Below is a small trained network, with its code and all its weights. Each question gives an input and a class and asks what happens when units are switched off, that is, made to give their printed mean instead of their output.

import numpy as np


def w(rows, s, z=0):
    codes = np.array(rows[::2]) - 128.0
    scale = np.full(codes.shape[1], s)
    scale[-1] = z or s
    return codes * scale


def f(y):
    return np.maximum(y, 0)


def log_softmax(a):
    a = a - a.max(-1, keepdims=True)
    return a - np.log(np.exp(a).sum(-1, keepdims=True))


def net(x, mask):
    res = np.array(x, float).reshape(1, 7) / 4 @ E
    y = f(res @ A[0][:, :-1].T + A[0][:, -1])
    res = res + np.where(mask, y, B[0][:, -1]) @ B[0][:, :-1]
    return log_softmax(res[-1] @ U[:, :-1].T + U[:, -1])


A, B = {}, {}
E = w([
[245,69,124,142,97,115,86],'x0',
[128,128,128,128,128,128,128],'x1',
[129,128,130,128,128,128,128],'x2',
[128,127,129,128,128,129,128],'x3',
[85,68,127,197,195,13,95],'x4',
[83,67,141,38,43,75,119],'x5',
[140,229,109,180,43,47,133],'x6',
],0.011)
A[0] = w([
[111,87,128,153,127,109,131,78],'N1',
[118,124,124,115,105,106,133,117],'N2',
[36,165,108,110,152,133,139,16],'N3',
[162,163,129,152,85,105,118,34],'N4',
[121,128,121,143,159,105,104,46],'N5',
[165,167,119,87,81,197,131,78],'N6',
[143,155,127,153,145,135,142,64],'N7',
[123,86,139,113,159,159,121,70],'N8',
[92,137,123,111,127,121,143,60],'N9',
[99,117,143,162,167,71,122,74],'N10',
[104,147,124,128,150,137,146,51],'N11',
[114,105,124,89,96,98,130,48],'N12',
[37,194,147,131,145,135,134,31],'N13',
[119,83,119,162,173,50,122,96],'N14',
[113,49,125,92,193,172,126,68],'N15',
[166,113,122,133,123,120,126,17],'N16',
[145,100,126,156,143,86,122,94],'N17',
[108,96,116,78,82,96,125,57],'N18',
[147,148,126,104,108,163,138,69],'N19',
[126,210,118,170,65,39,130,36],'N20',
[125,125,111,104,128,120,118,83],'N21',
[195,91,121,115,121,109,135,2],'N22',
[185,160,125,171,186,140,117,38],'N23',
[252,79,130,160,97,111,110,21],'N24',
[141,173,129,179,159,148,129,58],'N25',
[107,92,147,92,86,96,123,54],'N26',
[113,107,126,143,156,91,123,92],'N27',
[142,154,128,101,111,165,127,90],'N28',
[127,79,116,106,171,149,130,39],'N29',
[149,162,142,100,97,177,128,77],'N30',
[152,155,121,174,179,158,131,35],'N31',
[109,107,138,95,89,100,124,46],'N32',
],0.025,0.0075)
B[0] = w([
[112,144,130,127,124,131,157,163],'N1',
[126,94,122,132,133,116,136,160],'N2',
[81,164,126,125,122,123,62,200],'N3',
[191,139,126,131,130,127,112,181],'N4',
[112,137,127,127,136,132,158,160],'N5',
[111,173,135,131,131,138,207,226],'N6',
[125,85,135,127,132,130,137,161],'N7',
[183,131,122,135,132,125,115,185],'N8',
[107,130,125,131,131,132,98,156],'N9',
[98,165,127,131,127,120,182,204],'N10',
[111,135,119,133,119,121,94,154],'N11',
[109,74,128,126,125,134,133,175],'N12',
[89,166,135,130,132,141,54,208],'N13',
[116,176,132,125,123,134,204,232],'N14',
[232,131,130,133,128,120,105,238],'N15',
[114,139,140,131,124,140,99,149],'N16',
[100,163,126,129,131,126,161,186],'N17',
[103,54,133,128,131,132,138,194],'N18',
[122,153,123,125,127,132,166,175],'N19',
[255,132,126,126,127,124,114,253],'N20',
[124,115,122,135,125,120,126,138],'N21',
[95,150,117,133,119,119,72,170],'N22',
[109,38,127,133,122,129,136,215],'N23',
[70,180,131,123,134,132,29,238],'N24',
[110,56,130,119,131,129,134,193],'N25',
[97,63,126,126,129,135,131,188],'N26',
[117,151,125,130,131,142,166,178],'N27',
[121,154,124,132,129,119,167,178],'N28',
[186,130,128,117,123,126,118,185],'N29',
[114,160,124,130,131,110,182,195],'N30',
[105,50,126,120,121,124,132,204],'N31',
[107,70,127,133,130,128,135,178],'N32',
],0.051,0.023)
U = w([
[128,135,122,155,122,127,213,196],'0',
[234,90,116,153,118,116,123,113],'1',
[116,2,120,149,121,129,148,193],'2',
[101,133,120,154,119,131,65,2],'3',
],0.0062,0.0013)

Each question gives the input, the list of numbers given to net, and the class t.
The units are the neurons (one row each of A and B). Each row of codes is followed by its name. A weight is (code - 128) times the scale printed after its matrix; where a second scale follows, it is the last column's (A, B and U).
mask holds one flag per neuron, in row order. A switched-off neuron (its flag False) gives its mean, the last column of its row in B, instead of its output. The means were averaged over made-up inputs and are rounded, as every weight is.
A unit's drop is (log p(t) with every unit on - log p(t) with that unit switched off) / (log p(t) with every unit on - log p(t) with every unit switched off).
The circuit of an input: a set's keep is (log p(t) with only the set's units on - log p(t) with every unit switched off) / (log p(t) with every unit on - log p(t) with every unit switched off). Starting from the 12 units with the biggest drops (on a tie, the unit counted first), units are removed one at a time, each time the one whose removal leaves the highest keep (on an exact tie, the one counted first), for as long as the keep stays at least 0.8.
circuit, biggest first: the units of the circuit, biggest drop first
most important unit: the unit with the biggest drop
top k neurons: the k neurons with the biggest drops, biggest first
drop when u is switched off: that unit's drop, to one decimal
input [-8,-6,1,-3,-1,7,-5], class 3: top 2 neurons : N3, N13
input [1,7,8,2,-2,5,-5], class 1: most important unit : N15
input [-7,7,-7,5,6,-5,1], class 3: top 3 neurons : N13, N3, N6
input [-7,2,-2,3,-4,-7,1], class 2: top 2 neurons : N25, N24
input [2,4,7,4,-4,-7,-6], class 2: top 3 neurons : N20, N23, N31
input [3,-7,6,1,-6,7,-7], class 1: top 2 neurons : N15, N8
input [-7,-6,-5,-7,2,-6,0], class 3: top 2 neurons : N13, N3
input [3,2,-5,-3,8,-6,-7], class 0: top 2 neurons : N14, N10
input [-6,6,5,4,2,6,-2], class 2: top 2 neurons : N24, N18
input [-5,-6,1,-5,4,4,-4], class 3: top 4 neurons : N20, N3, N6, N13
input [6,8,8,1,6,1,5], class 0: top 3 neurons : N14, N13, N10
input [-6,-5,-4,1,2,5,0], class 3: top 4 neurons : N3, N13, N23, N31
input [-6,8,4,8,-3,5,-5], class 3: top 3 neurons : N20, N3, N13
input [7,-8,4,3,3,5,1], class 3: most important unit : N24
input [8,-5,-4,0,-8,-5,4], class 0: top 4 neurons : N6, N30, N13, N19
input [-7,-8,5,-7,1,-8,2], class 2: top 2 neurons : N25, N31
input [8,-2,-6,-6,8,5,4], class 0: top 4 neurons : N14, N10, N17, N13
input [-5,-4,6,7,2,-8,-3], class 2: drop when N31 is switched off : 0.0
input [4,5,-4,-7,-2,-4,0], class 2: drop when N25 is switched off : 0.1
input [4,2,-3,6,1,1,-3], class 3: circuit, biggest first : N24
input [-6,-6,3,-3,8,3,-6], class 0: drop when N14 is switched off : 0.2
input [6,-5,7,-6,0,-4,-3], class 3: drop when N24 is switched off : 1.8
